Here is a tiny trained network, its code and every weight. The questions are about switching its units off for an input and a target symbol, where a switched-off unit gives its printed mean instead of its output.

import numpy as np


def w(rows, s, z=0):
    codes = np.array(rows[::2]) - 128.0
    scale = np.full(codes.shape[1], s)
    scale[-1] = z or s
    return codes * scale


def f(y):
    return y / 2 * (1 + np.tanh(0.7978845608 * (y + 0.044715 * y**3)))


def softmax(a):
    e = np.exp(a - a.max(-1, keepdims=True))
    return e / e.sum(-1, keepdims=True)


def log_softmax(a):
    a = a - a.max(-1, keepdims=True)
    return a - np.log(np.exp(a).sum(-1, keepdims=True))


def net(x, mask):
    ids = ['βδζηλμω'.index(c) for c in x.split()]
    T = len(ids)
    res = E[ids] + P[:T]
    q, k, v = (res @ M[0].T for M in (Q, K, V))
    z = softmax(np.where(np.tri(T) > 0, q @ k.T / 4**0.5, -1e9)) @ v
    res = res + np.where(mask[0], z, O[0][:, -1]) @ O[0][:, :-1]
    y = f(res @ A[0][:, :-1].T + A[0][:, -1])
    res = res + np.where(mask[1:9], y, B[0][:, -1]) @ B[0][:, :-1]
    return log_softmax(res[-1] @ U[:, :-1].T + U[:, -1])


Q, K, V, O, A, B = {}, {}, {}, {}, {}, {}
E = w([
[121,250,194,168],'β',
[207,164,170,201],'δ',
[112,245,97,110],'ζ',
[213,106,170,108],'η',
[172,185,95,134],'λ',
[131,179,162,45],'μ',
[247,80,96,114],'ω',
],0.02)
P = w([
[193,210,108,122],'0',
[178,188,111,142],'1',
[184,228,144,36],'2',
[143,160,112,135],'3',
[242,142,126,89],'4',
[125,140,116,147],'5',
[190,179,128,39],'6',
[109,113,117,152],'7',
[158,191,135,26],'8',
[87,98,118,162],'9',
[167,185,136,9],'10',
[87,87,116,167],'11',
],0.014)
Q[0] = w([
[122,72,108,133],'h0',
[122,88,202,126],'h0',
[2,39,115,166],'h0',
[110,119,159,81],'h0',
],0.022)
K[0] = w([
[171,130,119,110],'h0',
[140,106,201,98],'h0',
[251,243,139,69],'h0',
[107,124,148,84],'h0',
],0.024)
V[0] = w([
[150,72,149,18],'h0',
[198,31,180,69],'h0',
[175,78,13,214],'h0',
[84,150,2,90],'h0',
],0.014)
O[0] = w([
[163,139,100,32,9],'h0',
[238,143,180,74,112],'h0',
[188,150,52,204,218],'h0',
[84,137,2,84,2],'h0',
],0.017,0.01)
A[0] = w([
[193,141,79,213,177],'n0',
[123,254,157,131,123],'n1',
[80,146,152,172,218],'n2',
[48,119,99,73,41],'n3',
[134,102,214,213,121],'n4',
[178,23,136,110,136],'n5',
[126,161,14,46,76],'n6',
[45,130,125,186,3],'n7',
],0.0072,0.0052)
B[0] = w([
[85,134,143,91,240],'n0',
[121,72,97,152,163],'n1',
[98,126,108,104,195],'n2',
[252,166,122,155,146],'n3',
[126,181,70,109,253],'n4',
[106,142,120,153,150],'n5',
[83,100,160,180,151],'n6',
[183,50,156,111,181],'n7',
],0.013,0.036)
U = w([
[130,125,246,154,143],'β',
[131,188,194,143,170],'δ',
[166,120,187,153,33],'ζ',
[170,133,246,167,56],'η',
[108,159,88,49,152],'λ',
[120,162,176,64,254],'μ',
[175,160,103,78,63],'ω',
],0.011,0.0049)

Each question gives the input, a string of symbols that net reads in full, and the target symbol t.
The units are the heads (4 rows each of Q, K, V and O) and the neurons (one row each of A and B). Each row of codes is followed by its name. A weight is (code - 128) times the scale printed after its matrix; where a second scale follows, it is the last column's (O, A, B and U).
mask holds one flag per unit, heads first, then neurons. A switched-off unit (its flag False) gives its mean, the last column of its rows in O or B, instead of its output. The means were averaged over made-up inputs and are rounded, as every weight is.
A unit's drop is (log p(t) with every unit on - log p(t) with that unit switched off) / (log p(t) with every unit on - log p(t) with every unit switched off).
The circuit of an input: a set's keep is (log p(t) with only the set's units on - log p(t) with every unit switched off) / (log p(t) with every unit on - log p(t) with every unit switched off). Starting from all 9 units, units are removed one at a time, each time the one whose removal leaves the highest keep (on an exact tie, the one counted first), for as long as the keep stays at least 0.8.
units of the circuit, in order: the units of the circuit, biggest drop first
most important unit: the unit with the biggest drop
k most important neurons: the k neurons with the biggest drops, biggest first
drop when u is switched off: that unit's drop, to one decimal
input δ β λ μ δ ω δ β μ μ δ, target μ: units of the circuit, in order => h0, n4
input δ η δ, target η: units of the circuit, in order => h0, n2
input ω δ δ δ δ ζ δ, target ζ: units of the circuit, in order => n4, h0, n7, n3
input δ η η ω δ ζ μ, target ζ: 3 most important neurons => n4, n3, n7
input δ δ λ δ δ δ μ ζ λ, target ζ: 3 most important neurons => n4, n3, n7
input λ δ ω μ λ ζ δ η λ, target η: units of the circuit, in order => n4, h0
input λ δ ω μ δ δ ω δ ζ, target δ: 2 most important neurons => n4, n7
input ζ δ δ δ ω, target δ: units of the circuit, in order => h0, n4, n7
input ω λ λ δ δ η, target η: 3 most important neurons => n0, n4, n2
input ω ζ λ ω δ δ ω β, target β: 2 most important neurons => n7, n0
input ω δ μ λ δ ω μ μ δ λ ω, target λ: 2 most important neurons => n3, n7
input ω δ δ ω δ λ δ β ζ, target β: 2 most important neurons => n7, n0
input δ ω δ η δ δ ω λ ζ δ δ β, target β: 3 most important neurons => n7, n0, n3
input λ ω ω η ω, target η: units of the circuit, in order => n4, h0
input λ ζ ω δ μ ω δ λ δ η δ, target η: units of the circuit, in order => h0, n4
input β δ δ ω δ δ ω λ, target λ: most important neuron => n3
input β δ δ λ δ β δ δ ζ ω β, target ω: drop when h0 is switched off => 0.9
input ω δ β ζ μ β μ, target β: drop when n7 is switched off => 0.4
input λ ω ω δ β μ ζ, target μ: drop when n7 is switched off => 0.1
input η ζ ζ β δ η δ ω δ μ β, target μ: drop when h0 is switched off => 1.4
input δ δ δ ω δ ω δ, target ω: most important neuron => n7
input μ δ β δ η λ ω δ η, target δ: most important unit => n4
input λ δ μ δ η μ δ ω δ λ, target λ: 2 most important neurons => n3, n0
